Below is a small trained network, with its code and all its weights. Each question gives an input and a class and asks what happens when units are switched off, that is, made to give their printed mean instead of their output.

import numpy as np


def w(rows, s, z=0):
    codes = np.array(rows[::2]) - 128.0
    scale = np.full(codes.shape[1], s)
    scale[-1] = z or s
    return codes * scale


def f(y):
    return y / 2 * (1 + np.tanh(0.7978845608 * (y + 0.044715 * y**3)))


def log_softmax(a):
    a = a - a.max(-1, keepdims=True)
    return a - np.log(np.exp(a).sum(-1, keepdims=True))


def net(x, mask):
    res = np.array(x, float).reshape(1, 7) / 4 @ E
    y = f(res @ A[0][:, :-1].T + A[0][:, -1])
    res = res + np.where(mask, y, B[0][:, -1]) @ B[0][:, :-1]
    return log_softmax(res[-1] @ U[:, :-1].T + U[:, -1])


A, B = {}, {}
E = w([
[7,170,179,95,211,220,123,71],'x0',
[116,138,139,131,123,129,131,143],'x1',
[209,248,128,216,135,117,20,105],'x2',
[128,142,143,124,129,117,142,134],'x3',
[118,137,150,120,121,99,129,127],'x4',
[118,132,128,134,122,138,125,141],'x5',
[169,129,121,34,191,101,56,207],'x6',
],0.014)
A[0] = w([
[108,120,117,206,55,127,189,68,248],'n0',
[174,91,105,1,184,111,90,248,223],'n1',
[96,175,139,187,115,148,145,35,105],'n2',
[231,139,120,176,51,94,85,170,165],'n3',
[23,88,155,89,205,181,168,116,148],'n4',
[123,219,171,65,251,173,32,122,115],'n5',
[130,35,87,172,22,93,243,156,254],'n6',
],0.0078,0.0066)
B[0] = w([
[171,138,249,149,147,170,84,114,209],'n0',
[81,117,74,154,66,55,207,163,249],'n1',
[121,148,92,180,155,176,126,84,182],'n2',
[171,150,116,161,106,89,105,146,221],'n3',
[99,149,118,39,154,158,161,83,231],'n4',
[115,68,113,158,237,109,89,172,228],'n5',
[178,66,221,136,145,143,137,174,234],'n6',
],0.013,0.019)
U = w([
[138,20,208,131,210,132,102,208,239],'0',
[95,133,184,56,121,228,172,36,158],'1',
[113,59,122,115,9,98,200,162,86],'2',
[53,113,92,28,145,118,177,139,2],'3',
[221,209,171,168,54,146,36,105,71],'4',
[87,199,130,204,167,178,96,30,140],'5',
[173,201,70,144,76,53,78,176,65],'6',
],0.011,0.0028)

Each question gives the input, the list of numbers given to net, and the class t.
The units are the neurons (one row each of A and B). Each row of codes is followed by its name. A weight is (code - 128) times the scale printed after its matrix; where a second scale follows, it is the last column's (A, B and U).
mask holds one flag per neuron, in row order. A switched-off neuron (its flag False) gives its mean, the last column of its row in B, instead of its output. The means were averaged over made-up inputs and are rounded, as every weight is.
A unit's drop is (log p(t) with every unit on - log p(t) with that unit switched off) / (log p(t) with every unit on - log p(t) with every unit switched off).
The circuit of an input: a set's keep is (log p(t) with only the set's units on - log p(t) with every unit switched off) / (log p(t) with every unit on - log p(t) with every unit switched off). Starting from all 7 units, units are removed one at a time, each time the one whose removal leaves the highest keep (on an exact tie, the one counted first), for as long as the keep stays at least 0.8.
circuit, biggest first: the units of the circuit, biggest drop first
top k neurons: the k neurons with the biggest drops, biggest first
drop of u: that unit's drop, to one decimal
input [2,-8,0,-3,-2,1,-5], class 1: circuit, biggest first => n5
input [2,-2,0,1,6,4,6], class 3: top 3 neurons => n6, n1, n0
input [-4,1,1,-6,-4,7,-5], class 4: top 2 neurons => n5, n3
input [1,-3,2,4,6,-4,-3], class 5: top 2 neurons => n6, n3
input [1,3,-1,7,2,-3,-4], class 1: top 2 neurons => n5, n3
input [0,-2,-8,8,1,3,5], class 2: top 2 neurons => n1, n5
input [-7,-7,1,1,-8,1,-4], class 4: circuit, biggest first => n5, n0
input [1,3,0,8,6,-7,8], class 3: top 3 neurons => n1, n6, n0
input [-1,-7,1,-8,2,7,7], class 6: top 2 neurons => n6, n1
input [7,2,-2,2,-2,1,1], class 3: top 3 neurons => n0, n4, n5
input [6,7,3,2,6,-4,-1], class 5: top 2 neurons => n6, n2
input [-2,-6,3,4,6,2,1], class 6: top 2 neurons => n0, n6
input [1,-6,6,-1,4,1,0], class 5: top 4 neurons => n6, n1, n5, n0
input [-1,1,-2,-8,-2,8,1], class 2: top 2 neurons => n5, n0
input [-6,-8,1,-4,-8,2,7], class 6: circuit, biggest first => n3
input [-6,2,6,0,7,0,0], class 4: top 2 neurons => n1, n5
input [7,-5,-1,-1,8,5,0], class 1: top 2 neurons => n1, n4
input [1,4,5,3,-5,-6,-2], class 5: top 2 neurons => n6, n2
input [-3,5,-8,8,2,3,6], class 2: drop of n1 => 0.2
input [-5,-6,4,6,6,8,3], class 6: drop of n1 => 0.0
input [-2,8,6,4,-2,1,2], class 6: circuit, biggest first => n0
input [-8,-4,-6,1,1,-7,-2], class 0: drop of n6 => 2.9
input [-8,7,0,-1,5,-5,-8], class 0: drop of n6 => 3.5
